In the rows, 128 means zero.
Rows near named flat spaces through zero (a row that begins with a name and a colon came from that space):
tq-gf: [128 147 119 167 156 126 114 151 107 124 136 153 184 175  88 149 145 126
 100 159  95 117 100 114 171 150  83  77  98]
lh-hp: [105 123 128 105  74 147 120 114  99 123 146 126 110 103 121 111 137 115
 135 123 118 122 141 153 119 130 134 126 111]
nj-pz: [142 111 130 124 118 100 124 166 135 127 116 136 128 100 167 113 125 134
 152 112 131 127 143 149 102 133 120 153 139]
lh-hp: [126 109 105 105  94  90 105 243 132 119 133 154 142 112 184 110 156 117
 150 119 111 112 153 140 153 166  92 122 117]
tq-gf: [150 123 116 165 183 115 137 101 112 157 130 120 169 173 117 192 137 140
 113 129 111 124  72 137 150  99 112  95 166]
nj-pz: [162  73  92 142 127  97 101 117  80 173 146 123 123  67 185 171 134 160
 139  95 102  85  86 182 107  71  86 114 202]
tq-gf: [141 136 138  90 127 116 172  94 160 134 101 110 121 156 136 153 133 119
 148 105 150 142 137 141 114 121 179 157 153]
nj-pz: [161 140 122  81  97 157  87 222 128 120 116 157 107  77 181 126 152 174
 155 158 151 122 199 106 148 157  99  86 139]
nc-rm: [130 136  85  44  81 144  98 183 162 118 135 145  65  79 170 117 151 140
 121 135 142  82 188  68 181 154 121 100 124]
tq-gf: [152 117 109 133 112 108  80 206 118 119 127 168 128  66 165 100 130 156
 133 138 113  91 155 121 124 150  66 113 118]
lh-hp: [178 170 115 125 142 106 126 118 136 119  92 176 167 142  91 157 142 153
 109 150 104  75 137 110 134 156  89  94 107]
nj-pz: [136 131 117 117 125 150  92 184 136 120 133 143 102  88 154 110 127 155
 124 152 143 119 162  86 150 142 102 104 125]
tq-gf: [ 73  60  81 130 120  83 109 175 151 136 181 102  78  89 188  78 110  83
 111  81 116 107  96 109 156 110 121 172 134]
nj-pz: [ 88 110 129 131  91  86 151 167 103 124 143 127 187 186 124 127 161  66
 148 100  87 145 101 197 139 154 130 141  98]
tq-gf: [133 118 120 124 127  85 119 199 168 110 114 148 122 103 165  84 117 122
 137 117 132 115 154 109 120 158 111 163 110]
nj-pz: [141 158 153 105 125 172 144 111 120 130 112 120 136 159 112 163 146 144
 145 150 151 162 150 134 134 131 157 100 141]
nc-rm: [111 111 113  97 128  88 179  93 157 145 127  96 130 181 139 161 142  83
 134  81 125 131  96 152 141 111 178 162 153]
nc-rm: [ 57  98 101 135 123  96 134 143 158 116 170 108 107 146 125  77 114  59
  97  99 110 122  95 100 165 136 140 168  87]
lh-hp: [177 164 125 137 167 116 138  95 142 129  92 154 159 153  95 167 130 157
 111 147 121  98 124 107 128 135 110 104 130]
nc-rm: [183 147 120 155 181 133 107 104 135 136 106 150 129 103 117 153 111 185
 105 155 133  95 125  87 121 114  91  99 150]
nc-rm: [163 138 114 127 132 138 111  94 109 139 121 144 124 100 119 156 131 164
 116 140 119  91 127 123 123 113 103  96 146]
tq-gf: [145 162 156 110  92 207 123  51  64 135 125 127 126 118  81 167 146 164
 138 162 134 139 148 161 108 111 140  74 137]
nj-pz: [135  80 119 139 107  72 136 147  93 153 133 122 161 121 174 149 144 114
 163  82  98 123  94 216  97 107 114 151 165]
nj-pz: [127 156 136 101 111 150 127 153 139 111 117 141 128 140 118 122 142 129
 132 150 139 136 164 108 146 159 135 111 104]
nj-pz: [ 83  99 109 177 146  61 135 115 157 113 149 128 129 129 106  64  90  72
  90  94  94  99  79 113 116 132 116 193  78]
tq-gf: [ 47 157 125 138 105 162 127 131 109  98 173 132 156 203  43 102 149  63
  82 159  93 139 109  98 201 173 127  90  34]
lh-hp: [ 77  83 133 155 119 108 126 149 133 123 159 102 105 105 153  66  99  89
 133  98 129 153 110 142 107 117 141 188 115]
lh-hp: [118 119 129 158 180 121 132 152 160 130 133 112 126 150 140 120 108 123
 116 130 146 153 110  91 148 122 134 142 137]
nc-rm: [172 161 131  81 129 131 151  95 159 129  86 137 119 135 126 163 138 153
 138 131 149 112 161 115 119 132 152 124 148]
lh-hp: [158 158 132  77 135 192 147  73 119 154 116 104 113 161 122 214 159 164
 136 149 160 146 141 121 160 101 169  69 185]
tq-gf: [147 134 159 119 136 125 152 109 161 122  94 118 108 113 143 111 103 140
 154 118 165 154 157 132  77 123 166 178 144]
nc-rm: [170 124  99 145 120 162  62 117  60 148 147 159 120  50 129 157 137 195
 109 160 102  69 124 128 130 102  51  51 152]
lh-hp: [121  83  74  52  74  50 143 193 161 140 133 126 110 117 211 136 165  87
 155  62 109  85 134 159 154 138 137 161 154]
nc-rm: [168 182 147   9  74 135 192  80 175 119  62 130 111 160 126 173 164 130
 171 114 165 128 202 145 109 153 209 144 143]
lh-hp: [133  80 150 179 158  81 130 194 133 137 121 114 148 111 193 100 103 128
 168  99 140 173 113 172  79 114 122 186 161]
nc-rm: [ 98  93  98  85  62 130 119 137  84 147 167 112 114 114 159 147 166 102
 143  99 103 113 116 179 153 114 129 109 146]
[ 88  99 113 110 105 133 131 109 128 136 161  97  88 115 143 114 124  99
 123 102 130 129 113 130 139 106 154 148 136]
tq-gf
[129 140 135 144 151  88 134 189 175 102 105 151 151 147 130  89 116 114
 127 132 131 133 144  99 128 170 117 159  90]
tq-gf
[183 126 130 103 123 125 133  92 120 149  98 130 116  91 157 168 131 171
 155 115 141 111 143 160  86 100 133 128 184]
nj-pz
[ 96 118 127 130  74 153  97 139  78 118 161 137 122  93 116  96 136 117
 127 137 105 121 135 152 125 136 105 111  94]
nc-rm
[116 135 127  76  60 162 140  37  91 135 138 115  97 107  99 144 144 119
 133 114 119 108 137 168 108 108 161 121 129]
lh-hp
[ 92 105 139 148 117 125 137  77 122 126 147 104 104 108 114  88  98 100
 123 104 126 138 106 147  90 105 152 177 116]
lh-hp
[139 115 104  62  96 123 131 188 133 145 128 121 119 134 191 171 173 130
 160 112 137 127 151 145 168 132 139 104 171]
lh-hp
[102 143 135  97  82 200 105 137  90 122 154 123 107 119 115 129 152 133
 130 159 137 147 158 123 160 137 134  78 113]
lh-hp
[154 104  77  89 127  87 140 127 124 166 132 121 139 148 170 208 170 128
 131  94 104  84  94 154 169 103 120  98 189]
tq-gf
[186 165 147 128 179 119 162  77 166 132  72 135 144 156 109 167 116 162
 130 136 152 128 136 111 100 122 149 136 154]
nc-rm
[160 144  73  69 150 118 110 151 204 126 115 146  67  96 160 137 128 157
  93 135 149  61 162  22 185 139 117 108 142]
nc-rm
[149 122 118  61 115 128 139 197 159 140 112 116 110 136 202 165 161 140
 168 117 163 147 168 127 160 135 155 118 179]
nc-rm
[ 70 107  87  38  58 148 136 119 138 135 172  93  62 127 152 131 159  79
 123  97 130 113 137 117 189 121 176 124 132]
lh-hp
[ 42 109  97 170 126 135 108 159  89 125 203 118 162 190  84 117 149  62
  78 138  75 130  62 115 217 142  97  84  72]
nj-pz
[144 120 118 119 172 113 149 137 165 147 117 107 124 160 160 166 131 133
 131 116 151 142 114 108 153 111 150 132 174]
lh-hp
[127 113 134 115  98 121 142  81 111 137 128 115 116 108 132 129 125 120
 145 101 124 125 123 174  89 107 149 155 143]
lh-hp
[130 131 113 139 111 150  87 122  98 123 146 150 114  80 111 111 124 149
 106 149 110  92 133 112 130 129  86  97 108]
nc-rm
[148 156 146 162 160 145 128  82 121 123 112 140 146 138  80 134 111 150
 110 154 128 127 121 113 110 126 118 115 115]
lh-hp
[133 132 125 154 107 154  69 173  82 115 145 165 133  72 121  97 128 158
 119 165 108 106 147 121 127 147  63  85  96]
tq-gf
[ 52 130 129 103  90 100 173  89 170  98 142 109 112 172  83  68 117  38
 109  93 116 131 120 120 133 155 185 197  56]
nc-rm

Rows near named flat spaces through zero (a row that begins with a name and a colon came from that space):
fm_cj: [153  95 122 102 131 142 153 134 113 132 136 146 144 122 129  94 117 104
 135 139  90 133 145 111 115 129 156 113 124]
fm_cj: [116  80 128  61  84 107 158 151  98 103 149 182 161  93 147  56 172  70
 150 201  94 156 139 106 112  66 145 105 122]
rt_dq: [106 132 106  93 194 235 103 125  95 229  93 104 164 159 191  91 131 159
 224 128  83  60 144  91  84 184 127 130 201]
fm_cj: [165 164 121 149 114 230 100 134 116  96 143 164 110 155 134 152  72 158
  56  46 157 185  84 167 154 133 132  70 112]
bg_mt: [152 131 146 164 154  96 142 122 157 121 112  84 130 163 114 201 110 130
 125 122 157 104 113 149 167 119 131 136 128]
rt_dq: [142  70 103 106 122 145 106 126 100 130 173 175 132  80 103  81 112 125
 138 128  68 122 161 107 112 164 170 104  77]
bg_mt: [142 119 137 119 122 126 156 141 121 122 134 135 136 118 145  93 117 112
 115 134 125 162 133 108 102 115 132 125 121]
nf_cz: [112 113 135 101  90 124 125 152 106  97 151 170 141  92 150  89 147 115
 119 152 137 173 118 122 113  83 122 106 108]
rt_dq: [130 138 114 144 151 156 115  96 135 170 139 108 116 154 147  98 106 119
 155 138 115 112 135  86 119 170 145 135 111]
bg_mt: [116 108 108 121 104 137  92 132 103 121 167 176 107  56 103  73 120 156
 103  97  98 154 157 114  86 172 132 126  83]
nf_cz: [135 132 133 117 119 129 143 162 116 103 104 144 127  95  99 150 130 166
  81  70 127 148 136 173 111 128 105 131 164]
bg_mt: [ 92 171 118 126 121 148 107 128 124 144 104 129 106 115 125 119 150 167
 115  93 133 128 134 141 102 156  90 153 168]
dt_gh: [ 97 141 127 135 126 134 101 112 127 152 148 122 124 130 170  86 135 119
 160 165 143 134 121  84 111 130 122 134 104]
cg_mh: [133 123 135 108 147  96 185 133 135 154  91  98 140 136 130 108 144 107
 147 149 103 111 157 110  98 129 124 164 177]
dt_gh: [ 66 156 136 104  93 106 105 167 111 102  99 151 125  70 118 142 189 182
 106 100 154 141 126 175 102 104  62 149 181]
nf_cz: [153 100 118  78 126 134 179 154 109 121  96 153 145 111  90 123 142 124
 112 104  70 119 162 159 113 130 138 127 186]
rt_dq: [116 129  72  79  77 122 137  83 132 123 127 183  88 130  45  89 180  80
 117 145  41  96 171 147 157 160 156 139 153]
nf_cz: [106  93 135  94 117 104 135 143 110 130 143 143 157 101 159  82 158 100
 170 189 116 131 136  96 106  93 133 124 118]
bg_mt: [163  86 134 107 108 129 145 145 117  79 148 164 156 135 119 154 123  93
 117 148 123 143 107 157 175  70 161  76 106]
fm_cj: [149 133  95  74 100 142 199 117 119 140 105 164 102 119  87  35 140  86
  89 115  41 153 186 112  80 166 144 152 178]
fm_cj: [146  61 133  73 119  46 209 129 133 121 121 129 167 133 113 100 171  36
 176 230  72  99 161 105 141  73 169 137 142]
dt_gh: [114 118 128 118 137 102 145 122 128 158 127 112 131 115 144  79 140 112
 159 162 109 120 155  84  89 142 128 157 129]
nf_cz: [164 118 119  99 137 143 174 153 117 120  84 140 132 116  74 152 123 151
  87  62  81 119 159 178 116 151 128 134 195]
dt_gh: [154  90 145 109 130 105 170 176 105 108 122 143 145  64 114 105 111 151
  90  90 109 166 159 131  70 129 123 134 133]
bg_mt: [124 132 144 187 176 104 107 110 146 174 147  67 118 122 162 113  86 152
 157 132 157 120 137  64  88 177 124 164  76]
fm_cj: [ 92 157 152 163 130  86  99 134 146 118 118  94 124 126 141 182 147 160
 132 131 193 122 100 145 141 104  87 148 127]
dt_gh: [134 114 135  92 133 158 149 165 101 125 105 143 160 117 145 126 137 140
 131 114 117 135 128 147 109 105 119 112 174]
nf_cz: [ 82 153 150 169 122  69  92 124 149 120 137  96 115 114 145 155 148 148
 137 150 193 130 107 121 131 110  91 156  99]
dt_gh: [132 127 117 156 118  70 124  99 157 115 139 120  92 120  65 153 128 123
 105 122 118 108 148 139 153 158 138 154  98]
nf_cz: [105 140 120 128 133 124 112 110 137 146 119 114 125 148 128 141 151 124
 159 150 128  92 126 128 146 132 124 139 143]
cg_mh: [124 160 132 132 104  80 164 119 155 106 101 117 103 143  95 146 153 108
  91 129 139 137 130 152 144 112 110 157 158]
rt_dq: [143  94 109  74  63  89 161 128 127  56 132 195 130 127  53 154 179  67
  98 161  85 123 130 192 201  66 159  95 140]
bg_mt: [112 132 134 143 165 124 133 107 134 196 138  81 131 136 192  50 113 110
 186 176 126 124 147  35  67 162 130 164 108]
cg_mh: [128 103 139 105 127  43 188 161 128 119  90 118 129  63  74 122 155 145
 102 107  94 124 185 143  74 141 105 184 173]
rt_dq: [109 165 102 120 155 182 117  88 137 192 100 101 121 191 149 114 142 116
 181 146 104  74 131 108 137 165 130 143 178]
cg_mh: [149 122 144 112 145 114 185 153 127 133  92 108 147 131 133 128 127 124
 121 120 119 134 142 132 102 116 120 144 175]
fm_cj: [154  85 177 140 166  55 182 169 135 122 111  76 174 115 153 162 115 126
 147 153 157 128 130 116 108  85 123 145 129]
rt_dq: [149 150 141 131 136 126 174 113 152 133 104  95 138 201 156 144 128  76
 139 167 147 128 103 122 161  87 136 126 155]
dt_gh: [ 89 159 117 148 107 191  39 100 122 128 176 152 119 157 180 124 130 128
 157 157 175 136  71 115 171 110 128  82  74]
nf_cz: [132 143 123 121  69 111 139 121 137  72 146 170 103 130 101 122 143  92
  73 136 138 175 111 153 162  88 132 109 107]
bg_mt: [155  86 107  94  92 108 157 133 113  96 149 184 114  78  65  85 128 106
  84 113  64 150 171 136 114 144 159 121 108]
cg_mh: [120  97 144 126 127  81 127 151 122 111 136 128 145  87 123 140 139 139
 135 139 137 127 134 131 118 109 122 133 111]
nf_cz: [ 90 134 131 117  94  65 129 121 142 107 126 132 122 121 115 134 183 102
 139 179 142 119 124 137 150  88 112 146 133]
cg_mh: [139 125 150 128 127 112 150 153 128 105 116 121 145 128 138 154 127 129
 113 125 153 146 113 146 132  90 117 122 139]
rt_dq: [130 161 140 111 136 123 191 137 136 148  78  99 131 154 151 103 141 111
 120 130 128 144 138 118  93 117 103 161 197]
cg_mh: [ 91 169 127 121 101 160  94 147 114 110 114 153 117 110 135 138 153 171
  99  89 159 153 106 165 122 116  84 123 159]
bg_mt: [139 126 155 150 150 130 134 138 131 135 138  99 149 144 185 125 101 122
 145 149 169 150 104  96 118 102 127 119 103]
fm_cj: [ 97 138 127 134 110 116  91 115 135 114 140 133 126 139 131 155 157 122
 147 159 154 112 102 142 168 100 121 118 114]
dt_gh: [170  75 127 119 125 121 143 151 110  99 151 160 137  83  92 125  97 134
  96  98  95 146 150 139 118 138 157 106  94]
cg_mh: [136 123 130 117 147 189 116 150 102 143 126 136 150 125 163 118 107 154
 137 102 127 137 119 125 107 133 127 104 141]
cg_mh: [171  95 122 103 167 159 174 153 104 161 104 126 144 102 115  94  93 150
 121  77  66 124 178 115  65 182 144 139 164]
rt_dq: [121  98 126 138 140 165  50 127 117 110 158 143 161 150 138 216 129 147
 178 145 155  76  77 169 213  94 150  65  92]
dt_gh: [159 178 154 200 161 131 152  96 169 158 136  57 104 192 188 109  61 105
 113 133 188 172 102  64 113 142 128 148  86]
fm_cj: [118  96 170 153 152 118  89 171 111 114 154 112 174  96 189 164 110 167
 158 140 195 142  90 121 121  82 112 101  82]
[ 90 148 137 127 152  71 168 108 147 197 104  67 123 129 172  46 155  99
 183 193 119 115 167  42  54 152 105 205 153]
dt_gh
[ 65 148 145 131  61  27 102 163 133  51 120 158 101  39  68 175 197 178
  64 101 178 157 125 199 128  87  59 161 134]
cg_mh
[116 160 122 151 122 119 114 100 151 130 126 113 102 155 118 145 134 123
 123 132 145 119 118 132 153 136 121 141 124]
rt_dq
[103 112 109  97 134 127 123 107 124 164 127 128 140 140 136  96 163  97
 192 185  88  80 146 101 130 135 144 137 144]
dt_gh
[121 156 152 159 118  82 142 144 142 108 120 109 107 100 125 131 120 153
  79  98 171 173 128 130  96 125  91 160 122]
rt_dq
[101 185 125 154 151 112 131 109 153 169  82  77  94 139 114 139 139 164
 123  94 137 102 148 128  99 182  87 192 180]
bg_mt
[116 140 112  96  63 160 109 170  90  67 133 216 100  43  76 105 141 183
  30  36 114 197 140 189  95 136  96 110 141]
bg_mt
[ 92 131 131 173 162 128  48 112 136 155 147  94 130 129 146 180 124 175
 180 132 168  76 107 123 150 152 117 131  92]
fm_cj
[119 106 134  98 115  80 160 146 124 115 111 135 142 101 109 123 164 115
 133 150 109 121 149 138 117 104 121 144 155]
nf_cz
[173 139 161 110 139 134 213 188 120 100  65 115 153 130 131 159 112 148
  65  65 142 175 126 176  98  92  99 131 210]
cg_mh
[118 103 154 128 131 122 106 165 109 106 142 134 163 100 162 151 130 151
 143 137 166 141 102 136 127  83 116 103 108]
cg_mh
[145 130 162 165 137  96 144 147 138 112 139 102 129 113 153 131  93 139
  99 117 176 176 115 110 103 112 115 136  92]
rt_dq
[127 112 107  87 114 130 154 133 110 139 121 159 121  91 100  67 143 121
 118 119  66 132 174 117  84 159 135 144 152]
rt_dq
[132 131 119 148  95  86 124 105 147  99 155 144  91 113  84 121 125 110
  88 128 127 148 136 129 144 138 138 137  81]
rt_dq
[139 105 148 137 162  89 155 144 133 145 115  90 147 114 136 136 117 137
 146 133 130 114 146 110 100 134 125 153 133]
fm_cj
[133 100 134 146 125 145  73 138 116  96 169 151 145 117 134 175 110 147
 133 125 158 128  93 150 171 103 143  78  70]
bg_mt
[167 135 145 132 137 106 194 144 141 116  96 106 128 139 115 139 109 120
  85 101 129 153 138 140 113 121 123 145 160]
fm_cj
[186 106 138  99 118  80 241 139 140 109 103 125 133 138 101  93 120  63
  86 141  86 163 162 119 108 106 152 145 156]
bg_mt
[ 94 116  99 100 134 118 115  85 134 176 128 121 132 156 128  98 175  83
 211 206  80  55 149  94 147 143 151 145 141]
dt_gh
[ 95 166 123 150 150 132 107 129 126 174 107 101  96  85 127  94 121 196
 116  69 128 129 163 105  49 207  83 186 151]
fm_cj
[134 138 117 135 137 171 110 114 126 142 134 130 123 151 138 126 111 131
 134 118 125 123 119 123 138 145 138 113 123]
nf_cz
[117 125 126 136 139 135 104 117 130 142 137 119 133 139 142 135 129 129
 158 146 134 107 120 117 140 131 133 124 115]
bg_mt
[123 137 142 147 103  83 126 124 148  89 137 126 120 137 117 165 141 112
 110 148 167 141 103 148 168  86 121 125 105]
cg_mh

Rows near named flat spaces through zero (a row that begins with a name and a colon came from that space):
qcqs: [130 170  97 161  94 121 166 104 104 128 164 146 137 118 167 109 104 118
  95 129 162 130  78 135  91 161 115 134 148]
hqqh: [133 140 147 155 112 144 123 118 158 117 112 118 141 117 107 118  92 108
 107 130 154 100 147 115 125 149 106 164 110]
jjzr: [138 166 134 148  98 127 152 112 123 129 138 111 174 162 134 105 133  94
 102 126 163  82 119 125 121 150 121 151  87]
qcqs: [147 145 139 125  90 103 136 144 122 146 145 171  81 127 125 136 144 102
  71 148 193 143 142 165 144 154 103 113 125]
hqqh: [133 153 111 140 102 139 141 115 133  97 122 122 166 156 128 118 100 121
  88 123 131 101 131 155 115 147 108 147  96]
hqqh: [191 162 138 159  84 134 136 100 124 142 112 128 156 121 116 116  98  42
  86 142 253  99 139 146  91 188 110 164 117]
mnhl: [116 115 129 126 121 118 120 134 134 165 112 149 124 137 119 130 126 111
 127 129 146 139 132 131 129 122 100 122 135]
jjzr: [131 108 137 101 118 129 104 147 148 108 103 140 101 136 110 160 143 134
 109 117 114 133 156 175 166 116 113 107  97]
hqqh: [137 132 104 132 160 129 131 123 106 114 134 129 140 149 137 103 124 129
 137 143 100 108 143 112 131 121 152 123 117]
jjzr: [110 145 123 142 126 138 138 123 139  91 140 117 140 138 135 116 115 152
 113 121  86 101 125 119 141 126 126 140 100]
hqqh: [134 122 183  75 108 112 127 167 143 160 110  98 165 196  70 140 177 120
 102 145 170 138 187 156 127 127 116 149 107]
mnhl: [ 82 135 141 126  84 116 143 146 158 154 132 143 133 140 110 134 107 153
  81 127 143 163 123 146 106 137  65 150 152]
jjzr: [137 133  82  85 101 114 144 135  96 127 112 136 188 215 130 136 144 123
  89 122 129 140 131 216 100 125 107 107 105]
hqqh: [121 135 153 156 122 129 115 141 166 124 122 160  85 114  96 112  89 117
  79 156 147 108 184 108 161 145  89 152 109]
mnhl: [129 150 135  92  73 112 157 157 132 130 138 132 154 172  93 141 116 152
  41 153 181 184 157 202  74 163  83 155 159]
jjzr: [131  91  90 104 198 112 111 161  98 127 142 185  50 105 120 122 105 177
 135 184  86 199 181 123 126 111 151  93 204]
jjzr: [143  88 129  83 104 116 109 131 117 193  84 129 148 135 120 176 165  90
 162  99 185 179 100 184  98 116 112 100 159]
mnhl: [148 147 127 130 140 139 140 120 114  84 151  99 136 122 141 122 137 145
 132 130 109 111 124 121 128 136 170 134 117]
mnhl: [162 147  98 166 135 149 137 101 121  99 130 133 135  83 128 105  43 120
 107 156 166 139 136 118  65 174 130 166 179]
qcqs: [139 127  91 176  91 157 114  71 143 133  76 134 168  94 155 139  71  62
 145  75 165  94  65 147 101 144  87 134 112]
qcqs: [125  73 145  90 152 132  75 149 151 129  75 132 101 142 104 166 170 120
 165 103  84 116 163 150 198  79 130  87  77]
qcqs: [119 115 113 120 126 118 119 128 122 157 104 144 148 172 131 125 147  97
 136 115 121 106 128 141 149 106 110 106  91]
qcqs: [119 118 141 107 118 110 118 153 134 141 127 154  93 146 119 143 161 128
 109 130 126 134 148 152 170 114 111 102 105]
qcqs: [148 109 134 100 150 114 112 145 112 157 107 135 135 176 107 123 164  96
 138 146 139 116 174 135 151 111 139 110 101]
qcqs: [ 73 145 125 138 122 120 157 132 134 142 154 120 162 158 135 102 118 166
 118 128  90 130 107  99 109 120 106 150 139]
mnhl: [137 105 109 122 129 176  88 120 174  15  85 116 103  82 120 176  80 174
 117  89  53 121 144 187 158 121 126 122  94]
mnhl: [ 36  98 173 102  95  90 122 166 164 221 122 151 112 167 119 151 197 141
 142  94 104 148  99 119 182  74  63 100 110]
hqqh: [140 173  66 208  81 156 145  69 134  71 133 163 123  68 181 116  34 102
  80 101 147  92  65 150 106 176  89 139 118]
jjzr: [159 148 128 128 123 125 139 128 112 118 139 128 133 140 123 116 127 111
 101 150 162 120 149 139 118 151 139 137 122]
qcqs: [ 70 120 125 145 151 152 134 113 155 123 117  79 197 136 125 107  91 174
 173 105  53 116 102  71  94 104 123 169 142]
hqqh: [108  99 113 122 184 126 118 128 108 134 144 127  97  97 156 129 150 164
 201 121  60 148  99  83 142  89 174  95 162]
jjzr: [ 82 122 112 138 141 115 125 140 136 142 128 164 116 161 132 106 124 139
 119 131  74 108 140 109 168 100  98 112  99]
mnhl: [ 84 115 131 155 123 109 120 127 141 205 113 168 124 143 129 107 124  89
 141 124 140 111 116  87 149 109  77 122 119]
mnhl: [148 102 124  92 131 134 100 140 132 104  95 129 117 142 115 162 150 126
 130 113 111 130 153 180 158 111 133  99  96]
hqqh: [128 134 155 127 106 125 125 142 153 134 118 133 125 141  97 129 121 117
  89 140 159 123 163 138 136 142  98 148 111]
jjzr: [116 150 128 130 107 148 134 125 153  56 130 103 149 149 129 134 121 162
  93 105  75  90 131 155 153 128 122 140  68]
[163 108 163 117 154 138 103 136 141 146  91 102 148 132  75 123 118  96
 144 156 173 124 192 107 111 137 141 161 136]
qcqs
[157 170 120 128  91 135 160 110 111 100 137  93 196 170 135 119 131 110
  93 122 161  99 115 163  93 159 134 153  97]
jjzr
[175  91 176 104 215  93 100 166  89 212 137 149  63 127  89  98 188  80
 184 209 182 141 219  45 161 112 193 109 163]
hqqh
[ 94 129 116 132 109 131 130 128 142  93 148 143  86  94 161 155 134 173
 123  93  73 140  80 148 160 113 118  99 122]
qcqs
[105 117 178 170 141 119 104 133 163 177 127 157  63  86 117 112 134  92
 149 136 146  93 143  48 193 117 109 130 108]
jjzr
[ 90 137 205 100 106 105 137 194 173 114 183 141  31  97  85 152 152 213
  59 166 125 191 179 128 165 138 108 143 162]
qcqs
[138 112 100 105 163 148 129 128 113  71 141 103 119  80 137 150 100 202
 154 130  77 191 116 143  78 127 174 127 202]
jjzr
[ 93 100 125  94 100 134 104 143 163 107  86 130 136 163 119 173 150 150
 118  78  70 124 124 194 173  91  87 100  71]
jjzr
[179  99 116  82 144 147  93 135 123  65  91 114 115 129 116 173 148 133
 135 114 104 131 163 199 154 117 164  95  95]
mnhl
[127 121 139 105 113 141 134 114 128 131 114  69 191 134 133 154 153 135
 170  88 128 138  81 141  90 120 146 139 137]
hqqh
[119 141 115 128 151 120 151 127 102 144 146 111 177 172 130  90 130 135
 138 149 114 120 132  96  98 124 146 144 138]
qcqs
[133 184 171  76 104  94 195 160  83 124 215  68 170 201 136 119 235 174
  99 150 140 140 117 138 113 139 186 137 121]
mnhl
[ 73 138 124 171 152 108 130 139 140 157 147 182  95 159 133  71 116 122
 110 154  80  75 156  57 193 105  93 123  83]
jjzr
[ 76 152 108 146 137 121 169 119 115 157 152 105 212 188 137  74 108 152
 134 137  92 115 106  76  79 120 116 165 143]
qcqs
[133 126 147 134 129 135 120 127 142 119 127 121 110 101 123 136 128 128
 134 125 133 124 131 116 140 131 134 134 127]
jjzr
[157 126 116  64 115 115 151 128  75 151 127  78 210 195 140 150 202 120
 159 108 150 154  92 185  78 118 169 108 135]
hqqh
[ 85 146 137 135  89 130 144 137 163 109 137 129 137 139 119 131 104 165
  79 118 108 133 122 145 126 135  81 151 119]
mnhl
[156 153 128 119 112 129 162 131 111 116 161 109 140  97 116 129  89 161
  92 164 189 200 129 147  33 180 140 169 224]
mnhl
[191 116 136 111 150 126 109 131 106 139 106 127 125 136 105 127 143  77
 137 156 183 121 178 138 127 140 159 123 122]
qcqs
